Below is a small trained network, with its code and all its weights. Each question gives an input and a class and asks what happens when units are switched off, that is, made to give their printed mean instead of their output.

import numpy as np


def w(rows, s, z=0):
    codes = np.array(rows[::2]) - 128.0
    scale = np.full(codes.shape[1], s)
    scale[-1] = z or s
    return codes * scale


def norm(h):
    return h / np.sqrt((h * h).mean(-1, keepdims=True) + 1e-5)


def f(y):
    return y / 2 * (1 + np.tanh(0.7978845608 * (y + 0.044715 * y**3)))


def log_softmax(a):
    a = a - a.max(-1, keepdims=True)
    return a - np.log(np.exp(a).sum(-1, keepdims=True))


def net(x, mask):
    res = np.array(x, float).reshape(1, 4) / 4 @ E
    u = 0
    for l in range(4):
        y = f(norm(res) @ A[l][:, :-1].T + A[l][:, -1])
        res = res + np.where(mask[u : u + 7], y, B[l][:, -1]) @ B[l][:, :-1]
        u += 7
    return log_softmax(norm(res)[-1] @ U[:, :-1].T + U[:, -1])


A, B = {}, {}
E = w([
[203,190,29,198,101,114,219,67,165,120],'x0',
[132,254,122,56,138,117,106,122,49,95],'x1',
[122,134,113,127,124,133,118,137,136,132],'x2',
[201,145,173,115,161,117,27,68,203,100],'x3',
],0.0019)
A[0] = w([
[121,110,131,128,121,101,123,103,106,129,125],'L0N0',
[145,251,115,48,179,47,109,155,37,128,5],'L0N1',
[49,133,116,137,104,148,195,164,76,120,4],'L0N2',
[61,98,76,107,111,187,207,163,44,133,42],'L0N3',
[50,105,205,108,168,132,95,168,107,123,95],'L0N4',
[83,130,105,119,105,152,209,195,84,152,11],'L0N5',
[147,124,150,119,130,189,128,101,124,100,130],'L0N6',
],0.0024,0.0012)
B[0] = w([
[102,134,105,106,155,130,122,127,144,143,126],'L0N0',
[48,151,211,149,37,252,159,10,166,58,254],'L0N1',
[142,134,149,151,141,33,80,110,112,142,165],'L0N2',
[106,187,166,197,151,66,103,181,105,168,244],'L0N3',
[176,91,50,51,154,136,157,145,103,176,227],'L0N4',
[117,155,141,191,175,42,103,85,112,164,182],'L0N5',
[89,183,125,130,132,94,117,213,160,191,131],'L0N6',
],0.0024,0.00091)
A[1] = w([
[56,64,167,23,95,158,57,153,97,170,67],'L1N0',
[223,131,167,92,141,154,25,62,191,89,18],'L1N1',
[136,135,118,127,119,139,117,134,135,173,121],'L1N2',
[178,129,131,91,161,122,65,82,167,92,14],'L1N3',
[154,5,141,193,139,108,147,157,213,189,116],'L1N4',
[222,160,171,94,187,143,51,95,207,85,4],'L1N5',
[203,189,50,203,53,111,197,50,158,116,115],'L1N6',
],0.0024,0.0012)
B[1] = w([
[251,127,68,107,157,133,185,169,134,106,190],'L1N0',
[88,141,114,177,113,66,144,177,57,181,188],'L1N1',
[131,114,133,109,132,102,158,84,97,108,127],'L1N2',
[115,130,122,169,111,90,130,140,93,173,130],'L1N3',
[62,239,148,90,71,201,119,38,66,33,231],'L1N4',
[103,157,134,187,92,82,141,178,82,174,170],'L1N5',
[161,89,138,5,204,157,134,252,115,157,249],'L1N6',
],0.0027,0.002)
A[2] = w([
[184,147,90,141,139,120,188,141,186,125,40],'L2N0',
[191,137,160,169,106,33,36,101,188,142,3],'L2N1',
[129,8,142,184,175,116,142,143,193,173,40],'L2N2',
[147,107,113,81,141,120,143,165,128,104,114],'L2N3',
[94,238,122,74,144,159,93,50,61,64,117],'L2N4',
[95,67,185,54,174,124,77,148,102,130,80],'L2N5',
[85,3,130,208,103,180,132,77,200,104,41],'L2N6',
],0.0028,0.0013)
B[2] = w([
[163,70,127,74,174,126,110,146,133,142,133],'L2N0',
[97,128,137,203,133,52,118,158,70,181,118],'L2N1',
[117,236,120,75,108,125,114,97,79,88,131],'L2N2',
[160,123,135,148,141,134,127,120,144,163,149],'L2N3',
[94,84,131,162,77,154,137,70,186,91,249],'L2N4',
[193,109,44,128,147,150,160,126,178,144,180],'L2N5',
[84,253,181,70,75,168,133,63,103,62,165],'L2N6',
],0.0033,0.0016)
A[3] = w([
[207,92,77,84,191,147,172,158,188,143,17],'L3N0',
[182,152,156,121,143,131,83,108,157,105,147],'L3N1',
[59,126,117,206,133,4,163,176,70,176,63],'L3N2',
[152,156,89,150,107,113,188,126,129,114,126],'L3N3',
[126,45,140,77,146,148,81,178,112,131,133],'L3N4',
[187,140,80,141,167,106,167,111,164,134,118],'L3N5',
[165,126,164,198,142,40,68,125,152,152,1],'L3N6',
],0.004,0.00091)
B[3] = w([
[214,49,107,79,190,129,95,202,80,110,241],'L3N0',
[43,96,98,153,122,92,220,152,82,151,150],'L3N1',
[97,173,154,239,150,6,4,85,176,224,251],'L3N2',
[146,75,176,121,120,127,29,147,165,149,155],'L3N3',
[238,85,66,148,174,111,179,160,175,135,177],'L3N4',
[155,7,133,75,177,152,93,188,101,128,157],'L3N5',
[59,156,101,206,156,73,135,143,110,217,149],'L3N6',
],0.0031,0.0026)
U = w([
[254,45,89,60,199,156,148,216,125,123,238],'0',
[64,208,169,94,47,210,169,54,134,39,153],'1',
[82,164,134,249,153,14,91,146,120,230,1],'2',
],0.0063,0.00061)

Each question gives the input, the list of numbers given to net, and the class t.
The units are the neurons (one row each of A and B). Each row of codes is followed by its name. A weight is (code - 128) times the scale printed after its matrix; where a second scale follows, it is the last column's (A, B and U).
mask holds one flag per neuron, layer by layer. A switched-off neuron (its flag False) gives its mean, the last column of its row in B, instead of its output. The means were averaged over made-up inputs and are rounded, as every weight is.
A unit's drop is (log p(t) with every unit on - log p(t) with that unit switched off) / (log p(t) with every unit on - log p(t) with every unit switched off).
The circuit of an input: a set's keep is (log p(t) with only the set's units on - log p(t) with every unit switched off) / (log p(t) with every unit on - log p(t) with every unit switched off). Starting from the 12 units with the biggest drops (on a tie, the unit counted first), units are removed one at a time, each time the one whose removal leaves the highest keep (on an exact tie, the one counted first), for as long as the keep stays at least 0.8.
circuit, biggest first: the units of the circuit, biggest drop first
most important unit: the unit with the biggest drop
top k neurons: the k neurons with the biggest drops, biggest first
top k neurons in layer l: the k neurons of layer l with the biggest drops, biggest first
drop when u is switched off: that unit's drop, to one decimal
input [5,-8,0,1], class 1: most important unit	L2N6
input [2,-6,3,6], class 1: top 2 neurons	(L2N6 L1N4)
input [8,8,-7,0], class 0: top 3 neurons	(L1N6 L1N4 L2N6)
input [-1,4,-6,5], class 2: top 3 neurons	(L1N4 L1N1 L1N5)
input [-3,6,-2,-6], class 1: top 2 neurons in layer 1	(L1N1 L1N5)
input [6,-7,-1,4], class 1: circuit, biggest first	(L2N6 L1N4)
input [8,-3,4,-8], class 0: top 3 neurons	(L1N6 L1N1 L1N5)
input [5,-8,-4,8], class 1: top 2 neurons in layer 0	(L0N3 L0N2)
input [-5,-6,8,-5], class 1: top 3 neurons in layer 2	(L2N6 L2N2 L2N0)
input [-4,1,8,6], class 2: top 2 neurons	(L1N6 L1N5)
input [3,-3,7,-3], class 0: top 2 neurons	(L1N6 L1N1)
input [5,5,-8,0], class 0: top 2 neurons	(L1N6 L1N4)
input [7,7,-3,4], class 0: top 2 neurons in layer 3	(L3N5 L3N3)
input [-2,6,5,4], class 1: circuit, biggest first	(L0N1)
input [-4,-3,6,6], class 2: top 2 neurons	(L1N6 L2N1)
input [-3,4,4,5], class 2: top 2 neurons	(L1N4 L1N6)
input [3,-3,8,-1], class 0: drop when L1N6 is switched off	5.4
input [3,-8,-5,6], class 1: drop when L2N6 is switched off	0.2
input [-4,0,6,6], class 2: drop when L2N1 is switched off	0.1
input [-2,4,-4,-1], class 1: most important unit	L0N1
input [-6,-7,-5,5], class 1: drop when L2N6 is switched off	1.8
